Here is a tiny trained network, its code and every weight. The questions are about switching its units off for an input and a class, where a switched-off unit gives its printed mean instead of its output.

import numpy as np


def w(rows, s, z=0):
    codes = np.array(rows[::2]) - 128.0
    scale = np.full(codes.shape[1], s)
    scale[-1] = z or s
    return codes * scale


def norm(h):
    return h / np.sqrt((h * h).mean(-1, keepdims=True) + 1e-5)


def f(y):
    return np.maximum(y, 0)


def log_softmax(a):
    a = a - a.max(-1, keepdims=True)
    return a - np.log(np.exp(a).sum(-1, keepdims=True))


def net(x, mask):
    res = np.array(x, float).reshape(1, 4) / 4 @ E
    u = 0
    for l in range(4):
        y = f(norm(res) @ A[l][:, :-1].T + A[l][:, -1])
        res = res + np.where(mask[u : u + 5], y, B[l][:, -1]) @ B[l][:, :-1]
        u += 5
    return log_softmax(norm(res)[-1] @ U[:, :-1].T + U[:, -1])


A, B = {}, {}
E = w([
[125,184,29,151,175,183,92,165,191,179,138,149],'x0',
[215,105,118,149,91,203,186,109,119,179,230,35],'x1',
[119,104,236,60,151,151,93,133,134,6,181,100],'x2',
[110,150,130,81,9,84,250,209,141,100,96,168],'x3',
],0.0023)
A[0] = w([
[134,123,124,129,111,117,142,135,125,141,118,133,112],'0.n1',
[120,139,119,120,155,149,98,144,152,114,138,140,48],'0.n2',
[123,125,136,134,179,140,73,121,146,118,127,134,6],'0.n3',
[113,133,104,158,123,95,133,121,114,164,77,151,123],'0.n4',
[79,140,126,130,134,59,114,136,130,118,2,186,108],'0.n5',
],0.0049,0.0018)
B[0] = w([
[97,139,134,124,149,144,112,111,129,120,120,124,149],'0.n1',
[86,153,139,104,124,137,131,121,100,96,131,119,154],'0.n2',
[105,145,139,104,141,163,117,129,137,102,161,103,167],'0.n3',
[147,112,138,128,100,97,150,148,127,154,72,144,187],'0.n4',
[186,126,131,182,138,99,108,128,128,255,58,146,254],'0.n5',
],0.0046,0.0045)
A[1] = w([
[142,124,43,193,136,132,131,103,107,240,117,127,138],'1.n1',
[81,114,146,121,134,2,105,139,119,105,19,224,54],'1.n2',
[84,144,127,123,136,41,105,157,144,122,28,242,112],'1.n3',
[168,128,10,209,166,176,107,106,144,243,167,110,1],'1.n4',
[129,116,137,130,132,115,120,112,114,132,121,128,80],'1.n5',
],0.0041,0.0011)
B[1] = w([
[141,174,144,135,124,85,124,159,168,178,50,144,253],'1.n1',
[179,236,172,121,121,97,132,187,254,192,21,142,240],'1.n2',
[155,144,113,207,142,118,111,81,74,235,56,78,245],'1.n3',
[181,135,233,148,123,53,111,148,144,211,8,134,243],'1.n4',
[125,140,123,119,122,118,132,144,142,110,131,140,138],'1.n5',
],0.0039,0.0052)
A[2] = w([
[99,170,107,117,199,202,53,172,198,112,147,146,126],'2.n1',
[124,157,131,80,104,139,146,215,197,95,128,146,100],'2.n2',
[99,85,56,147,150,122,110,115,116,136,138,176,4],'2.n3',
[109,70,107,156,240,141,14,66,83,104,150,139,42],'2.n4',
[110,167,5,111,53,110,215,234,142,159,103,193,204],'2.n5',
],0.0029,0.0014)
B[2] = w([
[85,113,79,149,126,132,134,67,64,110,147,103,175],'2.n1',
[123,165,104,132,127,97,141,157,154,107,103,156,160],'2.n2',
[148,106,163,118,116,101,137,137,118,125,119,126,128],'2.n3',
[63,182,2,140,125,149,136,159,151,119,133,178,176],'2.n4',
[63,205,53,163,228,171,55,86,173,126,120,147,251],'2.n5',
],0.004,0.003)
A[3] = w([
[128,126,127,128,129,128,127,128,128,128,129,133,103],'3.n1',
[131,122,127,126,129,127,125,132,128,127,129,133,45],'3.n2',
[115,100,132,146,235,141,2,100,105,127,133,125,2],'3.n3',
[143,130,63,142,113,154,146,155,139,207,127,138,168],'3.n4',
[100,132,100,137,166,160,94,105,135,113,149,133,51],'3.n5',
],0.0053,0.00064)
B[3] = w([
[127,129,127,130,128,128,124,129,127,125,127,128,128],'3.n1',
[114,132,116,133,134,135,127,120,130,128,128,130,128],'3.n2',
[44,238,4,174,133,177,169,59,154,129,126,131,216],'3.n3',
[103,138,152,155,220,127,23,21,54,140,105,66,252],'3.n4',
[100,121,79,153,86,153,208,44,62,115,163,59,169],'3.n5',
],0.0033,0.0042)
U = w([
[153,149,145,161,159,98,79,126,144,227,28,137,186],'0',
[173,24,195,103,100,114,143,122,68,93,181,100,116],'1',
[129,27,86,122,135,120,81,177,118,136,177,254,2],'2',
[66,157,51,144,152,180,120,82,120,97,166,115,162],'3',
[137,131,129,82,90,126,169,227,175,84,145,165,72],'4',
],0.0094,0.0043)

Each question gives the input, the list of numbers given to net, and the class t.
The units are the neurons (one row each of A and B). Each row of codes is followed by its name. A weight is (code - 128) times the scale printed after its matrix; where a second scale follows, it is the last column's (A, B and U).
mask holds one flag per neuron, layer by layer. A switched-off neuron (its flag False) gives its mean, the last column of its row in B, instead of its output. The means were averaged over made-up inputs and are rounded, as every weight is.
A unit's drop is (log p(t) with every unit on - log p(t) with that unit switched off) / (log p(t) with every unit on - log p(t) with every unit switched off).
The circuit of an input: a set's keep is (log p(t) with only the set's units on - log p(t) with every unit switched off) / (log p(t) with every unit on - log p(t) with every unit switched off). Starting from the 12 units with the biggest drops (on a tie, the unit counted first), units are removed one at a time, each time the one whose removal leaves the highest keep (on an exact tie, the one counted first), for as long as the keep stays at least 0.8.
units of the circuit, in order: the units of the circuit, biggest drop first
most important unit: the unit with the biggest drop
k most important neurons: the k neurons with the biggest drops, biggest first
top k neurons in layer l: the k neurons of layer l with the biggest drops, biggest first
drop of u: that unit's drop, to one decimal
input [3,1,0,-6], class 3: units of the circuit, in order	0.n5, 1.n2, 3.n3
input [-4,6,3,-7], class 3: most important unit	0.n5
input [-2,4,2,-1], class 1: 4 most important neurons	2.n5, 0.n5, 1.n3, 1.n2
input [1,3,6,2], class 1: 2 most important neurons	1.n2, 1.n1
input [1,8,4,-6], class 3: units of the circuit, in order	0.n5, 1.n2, 3.n3
input [-7,0,2,3], class 4: 2 most important neurons	0.n5, 3.n4
input [-5,6,-2,-1], class 1: 4 most important neurons	0.n5, 1.n2, 2.n5, 1.n3
input [-3,0,6,0], class 1: 4 most important neurons	2.n5, 1.n3, 1.n2, 0.n5
input [5,3,4,3], class 3: 2 most important neurons	0.n5, 1.n4
input [8,4,5,0], class 3: 2 most important neurons	0.n5, 1.n2
input [-4,5,3,6], class 4: top 2 neurons in layer 1	1.n3, 1.n4
input [-5,6,8,-4], class 3: drop of 0.n4	0.2
input [-6,4,4,4], class 1: drop of 1.n4	0.0
input [0,6,7,2], class 1: drop of 1.n2	0.2
input [-1,8,6,-6], class 3: drop of 0.n5	0.2
input [-3,4,6,3], class 1: most important neuron	1.n2
